[ -67   94  222  -47  -65    3   90    2  -79   31  102 -237  -12  -78
  -90  -41   83   79   82   34  -26  -81  -75  -86  -39   61   78  147
    3   67  -21  107   12  -29  -52  -28   57]	mulo
[-126   46  129  -60 -309    8  -63 -101  -31  194  256  -76  -39 -132
   27   79  105   67  218  272   70  -81 -214   63  -89  113 -195   62
 -150   30   38  148  -45  -52   20   28  -71]	Gan
[ 155 -166 -344  163  257   57 -186  199  131 -247 -429  340  -95  199
   65  116 -302 -173 -160 -218   40  -12  287  221  254 -125    6 -227
  376 -210  -59 -191  -37  192   41  -46  -34]	Dum
[  93  -61 -167   62   56   73 -194   95  113 -102 -348  209  -45   61
   46   98 -150 -135  -19  -64   45  -41  188  194   68  -86  -98 -265
  236 -151   17  -81   -6   58   22  -63  -52]	dani
[-111   75  119 -190 -168 -116  133  -99 -205   48  562 -271  115  -90
  -70  157  220   69   59   92 -114  -92 -356  -89 -167 -178  -82  161
 -407  104  128   21   23 -122  -31  106  -78]	pudan
[  32  -48  -75  -43   94  -15  -94    5   70 -116  -62   25  -30   63
 -111   86 -188 -103 -132  -81   22   -3  137   -6    0  -77   33 -139
   66 -186  -43  -80  107   48   90   41  -16]	paz
[  95 -104 -185   80  112   36 -208   58  201 -137 -383  233 -109   98
  -23   78 -295 -164 -126  -96   66    0  371  123   99  -51   25 -286
  248 -266  -64  -79   76   95  103  -27  -16]	Kebo
[ -96  167  340    4 -256   41   26 -287  -48  309   74  -49 -100 -152
  -43 -151   72  133  258  264   92  -23  -17 -208  -77  275  -35  243
 -149  120  -46  321   85  -63   32    3   75]	dani
[ -59  166  369   41   79  -20  181  -39  139  231 -207 -158 -130 -116
 -188 -422   55  179  109  -30   17   42  296 -256  -28  443  322  218
  125  142 -150  321   77   18  -63   15  244]	pudan
[ -64   -1   20  -38 -188  -16   20   14   -8   57  249 -137   63 -110
   26  109  133   32   97  121  -46  -67 -282   86  -87   22 -106   68
  -75   54   82   -7  -70  -72  -45  -54 -115]	kiku
[ -59   -4  -45  -15 -152  -32  -58  -43 -182  -50  369    4  -32   22
   37  250   20  -29  180  124  -22 -124 -299   85  -36 -156 -258   80
 -209   15   80  -32  -80  -17    7   75 -129]	Gan
[  20   18  -16  -32   34   46   13   32  -65   23    5  -10   43   36
  -11  -16   20    3  -38  -29   32   15 -147   -4   71  -10   -2   84
   38   49   10  -17   -2   16  -32  -50  -14]	dani
[  18  -97 -218 -136   -8  -26 -113   63 -106 -120  386    2  113  130
   65  285   16 -123 -121  -35  -20    5 -371  103  -36 -327 -174  -21
 -213  -27   98 -181    1  -25   21   28 -213]	paz
[ 196 -182 -322   83  364  128 -200  316   95 -269 -561  258  -37  247
   20   36 -345 -260 -333 -264   99   58  285  237  221 -170   87 -380
  494 -275 -100 -247   48  176   66 -124  -13]	Tose
[ -73   73  -42 -159 -224  -83   55 -120 -301  134  443   16   57 -136
  139  131  226   52  256  254   -2  -72 -446   37 -105 -107 -306   48
 -446  114  160   51  -56  -99  -31   95 -112]	Tose
[  32   23   62  -39 -113   -7 -149 -132   19   87  -72   64  -18    6
  -37  -24  -68  -50  -35   74   94   16   37  -35  -12  -22  -49   11
  -65  -47   24  116  175   10   95   -4  -10]	Dum
[ -61   25   81 -172 -125  -79  -23 -108   96   36  248 -204  114  -52
 -112   53  112   -4  -70   40  -41   18 -131  -57 -132  -21   72   30
 -154   -1   48   16   92  -75   22   -4  -70]	roga
[ -81  210  417   22  110   34  126 -102  192  195 -164 -157 -119  -65
 -237 -352   43  164  100  -63   15   32  282 -335  -55  405  384  239
  159  136 -163  298  119   10  -47  -63  238]	roga
[ 179  -84  -59  241  408    8 -169  122  372 -181 -763  279 -328  163
 -129 -263 -441 -132 -100 -299   62   83  899  -72  188  233  333 -246
  515 -221 -291   91  133  201   81    0  194]	zad
[-222  142  348 -127 -435   20  -44 -242  -45  317  489 -264   23 -193
  -13   79  165  142  261  338   90  -59 -403 -131 -176  216 -190  213
 -295  133   69  252    1 -149  -31  -11  -63]	Tose
[ -95  178  344   53 -143  -36   56 -257  112  244  -63   32 -210 -219
  -40 -238   92  174  356  189   16  -48  301 -170 -124  409   55  111
  -37   79 -108  398   28    3    0   49  161]	Kebo
[  26  -26  -33    0  120   43   36  162  -28   -4 -283  -28    8  -16
  -11 -109  -82  -13 -120  -55  100   29  119   32  114   35  131 -103
  180  -98  -84  -53   29   64   -2  -24   90]	rero
[   8  -64  -95   65  145   31   45  176  -19  -81  -37  -10   -6   57
  -46   53  -77    1 -111 -129  -21  -12   11   48  152  -12   79   83
  153  -40  -43  -96  -51   69  -55    3   12]	Vakun
[ -30   79  156   22    5   -4  122  -50  -60  119    5  -85  -53  -68
 -114 -180   29  107   85   13   16   27   27 -135   67  250   80  266
   -3   72  -71  166   27   15  -39   32   89]	dani
[ 111 -132 -271  106  102   -8 -162   86  115 -185 -262  246  -77   87
   95  114 -204 -125  -36  -91   13    5  208  152   91  -96  -69 -251
  176 -178  -12 -114  -24   93   47   -8  -77]	paz
[  44    0  155   62   24    5  -83  -94  248   38 -339  -10 -127  -36
 -178 -167 -197  -31  -94  -34   36   51  480  -96  -30  156  211  -60
  179 -142 -144  146  141   15  110   -1  112]	dani
[  10  -50  -97 -133   -2  -24  -37   39  -19  -64  124  -81   93   60
  -40  120    1  -71 -171  -19  -22   10 -128   26  -49 -199   35  -68
  -71  -46   47 -123   58  -29   21   19  -73]	Vakun
[  95   36   72  206  353    6   61  132  137  -87 -495  116 -232   26
 -185 -269 -214  -22   21 -236  -18   10  541  -76  143  268  265   34
  398  -81 -197   90   24  162   -6   -8  203]	roga
[  29   52  131  100  129   39  -63  -46  157  -13 -261   64 -176   61
 -119 -156 -152   -8  -17 -102   43   29  299 -177   86  183  200  119
  211  -23 -130  144  123  101   26  -63   88]	rero
[ -61   34   47 -139 -124  -35   36  -71  -16   41  195 -133   63  -66
  -49   76  127   14  -44   88  -36  -24  -90  -41 -100  -63   -9    4
 -180    2   71   -9   65  -63   25   32  -57]	rero
[ 193 -193 -171  275  398  116 -213  221  330 -283 -664  193 -230  253
 -145  -61 -506 -218 -237 -328   78   71  596   97  244   46  265 -160
  616 -320 -254 -110   96  250  131  -70   48]	kiku
[-187  193  278 -238 -150   13  236  -24 -286  202  508 -346  129 -167
  -37  -33  324  181   77  176  -24  -80 -468 -193 -138  106    9  255
 -267  262   89   99   13 -166 -131  -39   17]	paz
[   8   14   31  -53   19   10  -77  -76  150   -6 -152    0  -16  -33
 -100  -22  -79  -45  -48   -1   21    5  198    8  -90   -2   28 -197
   38 -105    6  -10   53  -14   81    3   48]	roga
[ 113  -33  -14  165  323   71  -89  115  222  -97 -548  187 -185  132
  -92 -200 -294  -81  -85 -222   69   61  469  -41  130  132  241 -109
  438 -121 -173   33   63  164   42  -61  138]	kiku
[ -43   20    6  -40  163    2  183  172 -111  -41  231 -175   62   46
  -89   12   86   55  -31 -112  -64  -12 -217  -48   40  -18   84  204
  -25   91  -10 -108 -103   -7  -80   43   16]	Dum
[ -37  -53  -82   91 -141   27 -127  -82   95   52  102   97  -78  -13
   79  152  -50   -8  140  104   26  -38  -55   85   35   35 -153   45
  -48  -23   17   24  -63   31   20    8 -104]	roga
[ -59   25   98   55  -45   38  -74  -79  126   73  -27    9 -120  -25
  -30    2 -107   27   94   76   50  -40   97  -53  -22  182   46   25
   72  -36  -91  103   41   17   16    0    4]	mulo
[ -11   84  131   27  187   41  111   88    0   40 -166  -88  -61    7
 -110 -210  -49   56   38 -119   17    7  144 -115   68  199  180   50
  183   48 -118   85    7   37  -61    2  157]	dani
[  -8   64   34  -63  172   40  130  110  -90  -31  -84  -54   66   16
  -32  -72   -2   20 -105 -116    2   10   39 -101   30  -13  121  -49
   91  -15  -19  -75  -18  -22  -45  -67  121]	Kebo
[  43 -118 -267  -68  -39   23  -54  201 -226 -166   86   20  130   97
  104  208  -12 -111 -159  -18   13  -13 -275  205  103 -264 -155 -108
  -19 -102  104 -250  -40   19   -1  -45 -152]	Gan
[ -45  162  422   82   56   18   75 -105  206  110 -215 -183 -165  -66
 -218 -364  -75  118  133  -37   14   34  381 -327 -104  442  342  127
  238   70 -201  289  112  -10  -25  -40  237]	zad
[  23 -161 -292  -79    0  -21 -104  117  -79 -152  258   -6   54  113
   26  286 -110 -144 -143   -1   -6   -9 -253  181   48 -246 -155  -74
  -89 -153   57 -225  -42   -2   56   35 -198]	Gan
[-147  101  296   24 -206  -23   37 -179   20  178  258 -134 -152 -173
  -81  -18   55   99  256  208  -23  -86   11 -127 -135  228  -37  228
 -111   45  -59  245  -20  -34   21   64   25]	Tose
[  22  -87 -180   33  -72  -18  -30  -12   17   19  -24  140  -27  -66
  103   51  -11    4  105  113   15    9  -27  181   23   30 -164  -83
  -55  -65   24  -29 -102   24   13   90  -68]	mulo
[ -42   58  -11 -176   -5   46   88  112 -221   90   91  -82   94  -56
   38   20  110   17  -53   89   67  -10 -271  -14   22  -67  -26    1
  -94   33   75  -71    3  -55  -41  -45  -15]	Tose
[ -16  -48 -126  -94  -49   -1   22  172 -148 -108  292 -148  112   21
   26  209   69  -71  -38    1  -53  -70 -422  108   36 -199  -96   58
    9  -12   81 -181  -79   -7  -63  -45 -144]	kiku
[-131  170  461   13   50  -20  328  -23  -11  188   80 -379  -52 -191
 -249 -347  144  251   66  -11  -63   -1  187 -331  -47  404  409  423
   20  161 -195  270   84  -51  -76   64  262]	Vakun
[-149  109  287   -6 -191  -20   55 -223  -58  175  350 -115 -125 -116
  -80    3   55  146  235  198  -13  -99 -102 -182 -116  212  -34  275
 -187  120  -39  245   24  -40  -16   73    6]	pudan
[-110  144  400   41  -92   -9  115 -113  169  190   36 -214 -132 -180
 -185 -222   86  177  172   73  -31  -13  175 -238 -112  377  230  301
   65   83 -137  298   56  -16  -15    5  124]	paz
[ -36   -4  -54 -100   61  -38  183  121 -219 -105  445 -198   84   24
  -25  165  137  -14  -62  -41 -137  -74 -380  -52   -1 -216   36  212
  -98   61    4 -157  -68  -13  -68    3  -79]	rero
[  69   -6  -43  -56  190   61  -56  175  -28  -62 -333   59  -13   99
  -39  -90 -122  -78 -134  -98  115   13  149   11   69    4  131 -175
  218 -100  -82  -52   88   57   20  -86   63]	Dum
[-212  142  129 -344 -244   15  247    5 -328  203  645 -399  311 -156
   62   93  433  199   39  198  -17  -46 -758  -73 -112  -34  -98  182
 -419  241  189  -62  -86 -214 -141  -47  -77]	mulo
[   7   21  183   72  -57   32 -113   11  208  105 -324   -1  -85  -68
  -65 -162  -58   -4   58   48   90   10  236   24  -50  194   76  -63
  213  -21  -72  166   78   30   20  -42   66]	kiku
[-135  146  293  -56 -158  -20   76 -231   86  216  207 -139  -91 -130
 -107  -87  122  163  176  173  -17  -49    6 -200 -109  239  132  252
 -158  130  -42  249   79  -55   18   23   55]	Gan
[ 194 -144 -181  179  285   30 -273   65  328 -147 -640  354 -200  188
  -45  -90 -412 -203 -158 -208   99   97  603   96  125    8  109 -332
  344 -255 -146  -17  134  172  141   29   35]	pudan
[  41    9    6   89   87  -28   69  -52  132   -6 -262  115 -154  -73
  -21 -150  -71   49   96    5  -39   10  368  -43    4  163  155  -47
  109  -67 -117   80  -28   47   32   49  107]	mulo
[  58 -113 -224   76  -46   45 -169    8   55  -71 -152  222  -57   38
  120  167 -168 -115   26   44   54  -33   63  192  108 -116 -159 -179
  106 -160  -12 -110  -79   74   69   16  -90]	dani
[-117  213  378 -122   73   55  222  -15 -143  199   45 -256   21  -80
 -114 -287  146  184   50    9   46  -12   -8 -308  -74  254  208  152
  -38  205  -57  201   95  -85  -95  -29  213]	pudan
[  34   21  183   72   -2   12 -102 -106  251   46 -376   88 -154  -22
 -100 -174 -111  -12  -32  -22   36   29  481 -106   -3  160  142  -44
  169  -78  -96  180  110   61  109  -40   96]	pudan
[  72 -244 -476   34  -98   24 -312   73  -41 -224  163  242   76  181
  219  477 -198 -226  -94    4   65  -22 -308  355  138 -393 -379 -241
  -77 -205  128 -311  -94   56   66    8 -304]	Tose
[   6  122  285  159  167   43  132  -21   71  122 -394   30 -191  -42
 -201 -377 -130  101   -8 -107   59   59  484 -272  129  379  354  237
  241  -18 -220  240  144  104   37  -27  264]	Tose
[-145  100  228  -37 -276  -29   35 -204  -65  173  441 -175  -35 -131
  -52   90  164   97  206  223  -16 -126 -228  -67 -108   91 -101  257
 -252  149   26  179   -6  -80  -10   61  -28]	Vakun
[  94  -29   59   93   61   -6 -241 -130  349  -41 -491  166 -154   67
 -112 -129 -288  -99  -89  -75   76   53  542  -32  -13   70  154 -183
  233 -188 -113  126  173   87  154  -17   94]	Dum
[  33 -164 -289   18 -119   27 -214   56  -11  -88  107  148  -14   69
  138  285 -105 -156   25   83   51  -52 -197  292   66 -193 -351 -181
  -22 -131   87 -147 -112   55   45   49 -205]	pudan
[  87  -13  -21  105  166   48  -17  134   49  -24 -365  142 -101    5
  -22 -107 -139  -60  -13  -79   40    6  256   30   63   57   76 -110
  241  -91  -90    1   16   65   25  -49   78]	Tose
[  24    3  168  127   54   57 -174 -149  340   70 -368  103 -224   15
 -113 -167 -238  -19   -2   -2   97   33  504 -113    0  245  213  -57
  258  -98 -204  216  147   84  111  -17  125]	Vakun
[  95  -83 -140   91  220   70 -126  193  -84 -159 -267  162  -28  151
   12   40 -234 -143 -144 -158   82    6  128   86  109 -122  -29 -171
  191 -134  -56 -135   47   71   23  -25   13]	Vakun
[  32  -37  -92   42  119  -33   62  118 -128 -111   78   10  -60   42
  -27   25  -22  -21  -13  -81  -40  -21  -29    3  101  -61   -5  152
    8    8  -27  -37  -40   65  -53   62   -7]	rero
[-105  129  223 -104 -135   57   55  -19 -155  132  145 -176   42 -100
    1    5  118   85   43  122   38  -63 -188 -130  -53   36    0  109
  -91   82   42   88   37  -93  -58  -88   25]	mulo
[  63   55  119  113  316   57   -2   56  254  -55 -490   82 -167   96
 -169 -253 -195   -4  -62 -220   24   36  474 -143   47  177  368  -80
  381  -35 -172   79   99  117   21  -76  189]	kiku
[ -32   26   41  -46  -93   25  -58   52   16   37   28  -54   51  -31
    2   57   44  -22   58   22   15  -69 -125   99  -53   -4 -140 -124
   43    8   75    7  -44  -35  -47  -43  -30]	pudan
[  45   37   85   25  145  -21  -15  -22  163   -4 -233  104 -206  -12
  -69 -146  -56  -12  111   -3  -20  -21  338  -27  -30  170  155  -79
  182  -25 -135  147   13   78   49   -3   81]	Gan
[ 180 -114 -186  181  394   62 -206  183  186 -278 -627  324 -210  222
  -39  -50 -400 -230 -136 -269   52   21  576   93  159  -77  110 -329
  474 -253 -153 -115   33  185   92  -42   80]	zad
[ -76   85  132  -24  -68  -17   34  -92  -44  143  144  -11 -113 -104
  -25  -86   43   81  254  149   27  -36  -46  -80  -67  207  -59   67
  -88   63  -35  170  -13  -26  -17   69   28]	zad
[  47 -182 -287   34  184   40  -45  284  141 -321   21  -39    7  155
  -50  287 -171 -143 -212 -195 -120  -69  -35  200  122 -219  100 -111
  316 -193  -44 -338 -146   73    5  -81 -135]	Gan
[ -76  157  448   70    1   49   34 -137   99  244 -302  -79 -126 -133
 -141 -397  -45  152   91   48  133   67  396 -293  -72  452  226   79
   78   60 -158  357  189  -25   26  -39  245]	kiku
[  40  -89 -148   47   45   60 -183   59  200  -93 -192  127  -67  104
   47  104 -181 -114  -19  -32   40  -21   88  148    5  -57  -11 -255
  237 -127  -25  -86  -35   69   42  -72  -70]	kiku
[  -6   24  155  133  -66   46 -120  -94  214  160 -362   69 -139  -66
  -37 -180 -175   37   97   72  160   34  331  -61   24  254   86  -53
  193  -86 -127  193   77   46   56  -17  129]	zad
[ 108  -42   53  180  291  145 -178  105  344  -45 -807  210 -239   96
 -120 -266 -401  -95 -134 -193  126   79  741  -29  147  259  269 -275
  570 -223 -246   84  100  150   98  -93  187]	dani
[ -69  144  309  110 -110    5  112 -148   34  199  -50  -69 -111 -173
 -121 -214   66  150  209   96  -12  -19  117 -156  -49  300   40  284
   11   92  -34  247  -13   -6  -10  -21  136]	roga
[-112  142  300  -60  -78  -19  156  -30  -59  113  267 -284  -50 -124
 -128 -110  159  127  140   68  -53  -54 -118 -202  -95  214  145  296
  -54  149  -62  182   31  -50  -81    1   49]	rero
[  -8   28  -42   27   -1  -23  174   49 -292    1  160   13   10  -19
   21   29   92   73   26   19  -50  -46 -187  -44  128  -71  -13  305
 -119   90   39  -22  -50   21  -69   30   12]	Vakun
[ 121 -194 -349  111  115   -8  -93  246  -81 -265  -17  156   25  148
  114  243 -108 -168 -103 -146  -67  -22  -70  283  128 -294 -178 -110
   70 -113   52 -252 -113   69  -15   23 -166]	mulo
[-147  221  428  -76 -191  -11  254 -115  -57  329   98 -294   26 -271
 -130 -321  253  243  180  169   12    0  -44 -232 -103  396  175  295
  -95  188  -36  308   61 -103  -77    0  188]	Tose
